[[  0  12   3  -9 -17   3   0]
 [ 33  11  12   5  22  -8  46]
 [-23   1   0 -11 -36  10 -28]
 [ 42   3  21   9  29  -8  67]
 [-28  -4  -2  -9 -36  12 -35]
 [-13   7   2 -12 -30   8 -16]
 [ -5  11   4 -11 -21   4  -5]
 [  7  17   4  -8  -8  -1   9]]
->
[[ 33  11  12   5  22  -8  46]
 [ 42   3  21   9  29  -8  67]
 [-13   7   2 -12 -30   8 -16]
 [  7  17   4  -8  -8  -1   9]]

[[-22  16  15  16]
 [-21 -14  24 -12]
 [ 66  15   4  25]]
->
[[-21 -14  24 -12]]

[[-69  37  33 -23 -44  -3  10   1  28 -26 -73]
 [ 53  30 -57  22  13 -22 -20  32  37  -6  17]
 [-22  -2 -35  18 -12   5  56 -10  13 -69  45]
 [-16   3 -23  26  -1  60 -23  -3  10 -14 -38]
 [  6 -36  33 -14  37 -38 -27 -15 -31   4 -20]
 [  7  21 -43 -20 -34  18  27  -2 -10  69  21]]
->
[[ 53  30 -57  22  13 -22 -20  32  37  -6  17]
 [-16   3 -23  26  -1  60 -23  -3  10 -14 -38]
 [  7  21 -43 -20 -34  18  27  -2 -10  69  21]]

[[-70 -11   9  19  12 -57 -20]
 [  8   4  -2  -7   4  -2   1]]
->
[[ 8  4 -2 -7  4 -2  1]]

[[ -4  37  32   3 -16  -2 -11 -41 -10  43 -28  -6 -25  -2  -6 -36]
 [ 11  37  26   7  39 -20  16 -41   2  37 -26   2  19 -14  -3 -12]
 [  5  37  32   8  43 -15  16 -32   4  37 -28   8  19  -8   2 -15]
 [ -7  26  35  -5  22 -20  19   3   9  47 -13  33   0 -15  13 -10]
 [  1   7  19   7 -20 -24  -3 -12 -21  62   7 -13  -8   9   8 -23]
 [-22  39   7  30  -9 -10  16   0 -18  43  10  10  19 -16 -18 -16]]
->
[[ 11  37  26   7  39 -20  16 -41   2  37 -26   2  19 -14  -3 -12]
 [ -7  26  35  -5  22 -20  19   3   9  47 -13  33   0 -15  13 -10]
 [-22  39   7  30  -9 -10  16   0 -18  43  10  10  19 -16 -18 -16]]

[[ 16  36   9  15 -21]
 [-47 -14 -30 -28  56]
 [ -7  29  -8   2  37]
 [-66 -23 -39 -41  59]
 [ 15  36   7  15   2]
 [  6  24   6   8 -27]
 [  8   0   1   4  -2]
 [ 25  -4   5  14  28]
 [ -7   7  -2  -3  14]
 [ -8  -7  -6  -6  21]
 [-27 -12 -16 -17  36]
 [-26 -16  -9 -17  59]]
->
[[-47 -14 -30 -28  56]
 [-66 -23 -39 -41  59]
 [  6  24   6   8 -27]
 [ 25  -4   5  14  28]
 [ -8  -7  -6  -6  21]
 [-26 -16  -9 -17  59]]

[[ 25 -18   1  33  20   0  -1   6  13 -35  14  20  20   8]
 [ 38  18  -1 -21 -23   0   1  -4 -12 -20  -8 -14 -12  -5]
 [-30  -3   0  11 -16   0  -1  -1  -2  35   8  -4  11   2]
 [-59 -14   0   4   0  -1   0   1   4  47   3   1   3   1]
 [  0  10   0 -19  12   0   0  -2  -2  -1 -12  -3 -15  -5]
 [ 78  16  -1  -8  -3   1   0  -1  -6 -63  -4  -2  -6  -2]]
->
[[ 38  18  -1 -21 -23   0   1  -4 -12 -20  -8 -14 -12  -5]
 [-59 -14   0   4   0  -1   0   1   4  47   3   1   3   1]
 [ 78  16  -1  -8  -3   1   0  -1  -6 -63  -4  -2  -6  -2]]

[[-25  20   1  20  11  25  -4  16 -16 -70   1  30  46  -7]
 [ -4  -7  11  -7  -6   6  -8   9 -33 -16   6   1  15  12]
 [-11   8   8  29   4  19  -8  -4 -50 -79 -30  24  61   5]]
->
[[ -4  -7  11  -7  -6   6  -8   9 -33 -16   6   1  15  12]]
